Below are the code and all the weights of a small trained network. Each question names an input and a target symbol and asks about switching units off, where a switched-off unit gives its printed mean instead of its output.

import numpy as np


def w(rows, s, z=0):
    codes = np.array(rows[::2]) - 128.0
    scale = np.full(codes.shape[1], s)
    scale[-1] = z or s
    return codes * scale


def f(y):
    return y / 2 * (1 + np.tanh(0.7978845608 * (y + 0.044715 * y**3)))


def softmax(a):
    e = np.exp(a - a.max(-1, keepdims=True))
    return e / e.sum(-1, keepdims=True)


def log_softmax(a):
    a = a - a.max(-1, keepdims=True)
    return a - np.log(np.exp(a).sum(-1, keepdims=True))


def net(x, mask):
    ids = ['ΘΩεξπτ'.index(c) for c in x.split()]
    T = len(ids)
    res = E[ids] + P[:T]
    u = 0
    for l in range(2):
        r = res
        for j in range(3):
            rows = slice(2 * j, 2 * j + 2)
            q, k, v = (r @ M[l][rows].T for M in (Q, K, V))
            z = softmax(np.where(np.tri(T) > 0, q @ k.T / 2**0.5, -1e9)) @ v
            o = O[l][rows]
            res = res + np.where(mask[u + j], z, o[:, -1]) @ o[:, :-1]
        u += 3
        y = f(res @ A[l][:, :-1].T + A[l][:, -1])
        res = res + np.where(mask[u : u + 8], y, B[l][:, -1]) @ B[l][:, :-1]
        u += 8
    return log_softmax(res[-1] @ U[:, :-1].T + U[:, -1])


Q, K, V, O, A, B = {}, {}, {}, {}, {}, {}
E = w([
[102,166,111,100,102,110,34,92,2,162],'Θ',
[85,145,157,174,124,153,138,51,50,99],'Ω',
[166,103,101,103,103,158,77,111,124,86],'ε',
[163,166,67,90,140,138,9,42,156,17],'ξ',
[121,184,121,197,74,142,104,83,149,157],'π',
[80,13,46,131,119,117,101,92,99,146],'τ',
],0.017)
P = w([
[159,128,156,221,158,98,187,160,81,236],'0',
[141,156,132,158,136,132,190,110,31,164],'1',
[182,96,80,166,150,152,106,151,92,189],'2',
[143,88,121,194,153,151,85,181,118,135],'3',
[111,145,130,132,124,150,49,195,70,158],'4',
[113,112,131,162,105,200,80,215,107,118],'5',
[74,100,144,197,117,210,96,207,132,96],'6',
[70,108,131,180,93,216,110,230,136,82],'7',
[66,137,61,131,59,254,82,140,138,166],'8',
[33,152,160,141,72,144,58,198,134,144],'9',
[45,165,200,162,42,47,84,196,181,99],'10',
],0.0077)
Q[0] = w([
[106,130,86,139,183,145,117,110,255,188],'0.h1',
[74,145,82,174,138,154,148,103,103,136],'0.h1',
[237,99,166,127,143,107,107,139,178,146],'0.h2',
[86,126,116,138,115,190,91,107,115,107],'0.h2',
[234,165,172,72,147,84,167,170,205,111],'0.h3',
[94,200,129,130,97,140,119,144,99,91],'0.h3',
],0.0059)
K[0] = w([
[207,163,121,113,97,125,148,219,254,79],'0.h1',
[110,136,166,166,152,139,150,169,72,138],'0.h1',
[108,152,126,108,135,49,123,102,129,154],'0.h2',
[116,75,153,172,36,184,69,151,135,125],'0.h2',
[176,211,108,130,237,67,171,125,102,141],'0.h3',
[139,195,157,122,89,201,101,118,116,102],'0.h3',
],0.0076)
V[0] = w([
[135,161,152,82,162,118,152,166,177,143],'0.h1',
[79,143,112,184,121,156,121,131,8,107],'0.h1',
[167,137,87,133,105,206,101,188,89,56],'0.h2',
[198,125,109,75,209,39,147,159,115,122],'0.h2',
[254,147,155,169,95,130,137,126,163,138],'0.h3',
[112,79,168,122,167,37,120,164,147,119],'0.h3',
],0.0079)
O[0] = w([
[79,169,105,163,112,120,203,186,46,91,37],'0.h1',
[135,126,133,79,172,57,161,74,160,130,252],'0.h1',
[99,130,173,99,65,121,71,87,216,148,169],'0.h2',
[136,121,86,108,150,206,254,115,87,153,35],'0.h2',
[202,106,204,74,155,181,151,41,115,162,120],'0.h3',
[138,63,143,125,174,137,138,129,106,122,57],'0.h3',
],0.0081,0.011)
A[0] = w([
[101,139,109,172,142,96,150,93,98,144,166],'0.n1',
[134,172,131,145,167,138,134,142,45,106,137],'0.n2',
[110,186,136,156,2,76,125,149,223,178,250],'0.n3',
[125,71,138,97,169,167,162,80,119,144,148],'0.n4',
[135,99,167,111,142,103,83,122,136,111,153],'0.n5',
[141,224,143,149,84,117,95,169,187,113,172],'0.n6',
[205,165,150,127,152,148,126,85,136,140,141],'0.n7',
[92,30,68,88,90,87,151,135,127,140,160],'0.n8',
],0.0081,0.0025)
B[0] = w([
[171,89,79,83,137,153,28,166,30,148,135],'0.n1',
[36,152,116,227,78,200,165,241,182,120,124],'0.n2',
[34,155,117,133,164,72,144,67,183,124,250],'0.n3',
[202,91,100,159,6,127,109,150,162,178,126],'0.n4',
[72,62,65,7,75,174,166,70,124,99,186],'0.n5',
[101,191,61,127,198,147,142,65,120,112,207],'0.n6',
[188,141,64,144,76,118,106,166,130,53,156],'0.n7',
[36,148,3,181,48,134,77,187,185,93,139],'0.n8',
],0.0071,0.02)
Q[1] = w([
[226,124,39,104,190,143,100,43,230,138],'1.h1',
[140,48,153,14,110,156,177,66,159,119],'1.h1',
[63,49,98,135,164,100,77,25,247,134],'1.h2',
[32,64,154,165,253,218,252,188,139,205],'1.h2',
[149,78,63,70,169,168,190,142,35,123],'1.h3',
[121,132,128,90,171,160,53,31,133,123],'1.h3',
],0.0054)
K[1] = w([
[83,127,156,108,212,137,214,89,177,87],'1.h1',
[104,123,99,64,221,120,63,97,225,49],'1.h1',
[37,178,110,68,106,114,163,135,160,85],'1.h2',
[215,133,134,134,100,90,97,131,62,70],'1.h2',
[157,118,106,186,109,172,118,179,164,198],'1.h3',
[65,164,141,118,108,127,38,188,255,123],'1.h3',
],0.0066)
V[1] = w([
[107,136,138,92,78,102,124,195,157,210],'1.h1',
[187,226,1,137,164,170,94,109,156,144],'1.h1',
[162,136,94,151,231,104,184,107,94,202],'1.h2',
[192,94,165,65,99,137,99,127,74,100],'1.h2',
[143,146,135,62,177,79,210,141,104,182],'1.h3',
[101,24,109,195,17,103,206,120,85,116],'1.h3',
],0.0069)
O[1] = w([
[150,14,96,154,2,69,122,145,135,137,71],'1.h1',
[154,171,115,129,117,77,119,221,151,202,254],'1.h1',
[152,162,111,151,125,171,124,85,106,116,89],'1.h2',
[22,232,104,146,98,64,118,72,170,145,5],'1.h2',
[67,82,120,134,140,115,50,39,79,213,56],'1.h3',
[94,98,152,137,69,105,87,170,172,35,37],'1.h3',
],0.0075,0.021)
A[1] = w([
[74,154,65,160,115,185,60,65,102,93,55],'1.n1',
[103,111,115,89,184,141,177,126,131,84,2],'1.n2',
[139,152,191,122,103,144,112,144,163,55,166],'1.n3',
[2,103,175,129,169,116,64,50,70,95,245],'1.n4',
[64,93,133,190,46,90,88,147,79,193,114],'1.n5',
[75,112,134,58,89,126,153,81,164,142,196],'1.n6',
[156,150,176,44,142,98,116,75,88,90,139],'1.n7',
[179,96,106,95,153,173,141,125,72,157,243],'1.n8',
],0.0069,0.00092)
B[1] = w([
[65,99,94,98,160,126,94,152,112,127,131],'1.n1',
[163,132,163,102,112,144,146,147,112,183,201],'1.n2',
[97,79,123,90,108,113,156,132,142,102,155],'1.n3',
[105,91,100,137,145,146,174,92,115,62,148],'1.n4',
[148,182,91,55,90,139,129,102,96,134,145],'1.n5',
[186,130,176,181,73,163,102,94,154,86,166],'1.n6',
[135,126,136,166,112,165,70,145,131,87,254],'1.n7',
[132,87,120,147,157,166,124,106,10,167,196],'1.n8',
],0.011,0.0088)
U = w([
[106,253,132,142,205,26,138,136,152,200,202],'Θ',
[182,80,156,115,187,227,46,173,53,159,51],'Ω',
[131,67,91,119,224,30,107,233,111,91,171],'ε',
[162,125,157,161,34,206,68,22,195,162,112],'ξ',
[47,120,85,149,229,117,124,90,74,53,136],'π',
[71,161,99,16,126,100,188,97,35,155,5],'τ',
],0.0043,0.0017)

Each question gives the input, a string of symbols that net reads in full, and the target symbol t.
The units are the heads (2 rows each of Q, K, V and O) and the neurons (one row each of A and B). Each row of codes is followed by its name. A weight is (code - 128) times the scale printed after its matrix; where a second scale follows, it is the last column's (O, A, B and U).
mask holds one flag per unit, layer by layer, with each layer's heads first. A switched-off unit (its flag False) gives its mean, the last column of its rows in O or B, instead of its output. The means were averaged over made-up inputs and are rounded, as every weight is.
A unit's drop is (log p(t) with every unit on - log p(t) with that unit switched off) / (log p(t) with every unit on - log p(t) with every unit switched off).
The circuit of an input: a set's keep is (log p(t) with only the set's units on - log p(t) with every unit switched off) / (log p(t) with every unit on - log p(t) with every unit switched off). Starting from the 12 units with the biggest drops (on a tie, the unit counted first), units are removed one at a time, each time the one whose removal leaves the highest keep (on an exact tie, the one counted first), for as long as the keep stays at least 0.8.
circuit, biggest first: the units of the circuit, biggest drop first
k most important neurons: the k neurons with the biggest drops, biggest first
k most important neurons of layer l: the k neurons of layer l with the biggest drops, biggest first
which heads matter: for each layer, one digit per head in row order, 1 if its drop is at least 0.15 and else 0, layers parted by /
input π ξ Θ Θ ε, target ξ: 4 most important neurons => 0.n3, 1.n6, 0.n6, 0.n5
input π π Ω Ω ε τ ξ Ω τ, target ε: circuit, biggest first => 0.n8, 0.h3, 1.h2
input π π ξ Ω π π ε π π Θ ε, target Ω: 4 most important neurons => 0.n3, 0.n6, 0.n5, 1.n8
input Ω π π Ω π Θ τ π π Θ, target Ω: circuit, biggest first => 0.n3, 1.h2, 1.n8
input π Θ π Ω τ Ω π Θ ε Θ, target ξ: 2 most important neurons => 1.n6, 0.n5
input Ω Ω Θ, target π: circuit, biggest first => 1.h2, 1.h1, 1.n4, 1.h3
input π Ω τ Ω, target ε: which heads matter => 001 / 001
input ξ Ω ξ ε, target Θ: which heads matter => 000 / 110
input π Θ π τ Ω ε Ω, target ξ: which heads matter => 110 / 100
input π π ξ ξ Ω τ π π τ Ω Θ, target ε: which heads matter => 001 / 011
input ξ ε τ Θ ξ ξ Ω Ω Ω ε, target ξ: 3 most important neurons of layer 0 => 0.n3, 0.n5, 0.n7
input Ω τ τ Ω τ Ω ξ Θ, target Θ: 2 most important neurons of layer 0 => 0.n3, 0.n6
input Ω Ω ε π Ω π π π π Θ, target Ω: circuit, biggest first => 0.n3, 1.h2, 0.n6, 1.n8
input ε ξ π ε Ω Ω ξ π Θ ε Ω, target ξ: which heads matter => 111 / 000
input π τ π Θ, target ε: circuit, biggest first => 0.h3, 0.n8, 1.h3
input Ω π π π Ω τ Ω ξ, target ε: circuit, biggest first => 0.n8, 0.h3, 1.h3, 1.h2
input ε π ξ ε ε, target Θ: which heads matter => 011 / 110
input Ω ε Θ Ω Ω ξ Ω π τ τ Ω, target ε: circuit, biggest first => 0.n8, 1.h3, 0.h3, 1.h2
input Ω ε Θ, target ξ: 2 most important neurons => 0.n6, 1.n6
input Ω ξ ξ π π Ω ξ, target Ω: which heads matter => 000 / 011
input π Θ π Θ τ ε, target ε: 2 most important neurons => 0.n8, 1.n3
input τ π τ Ω Ω Θ, target π: 2 most important neurons => 0.n3, 1.n4
input ξ ε Ω Ω Ω Ω, target π: 3 most important neurons => 1.n4, 1.n1, 0.n8
input π Θ ε Ω τ Ω π ε π Ω, target Ω: 2 most important neurons => 0.n3, 0.n6
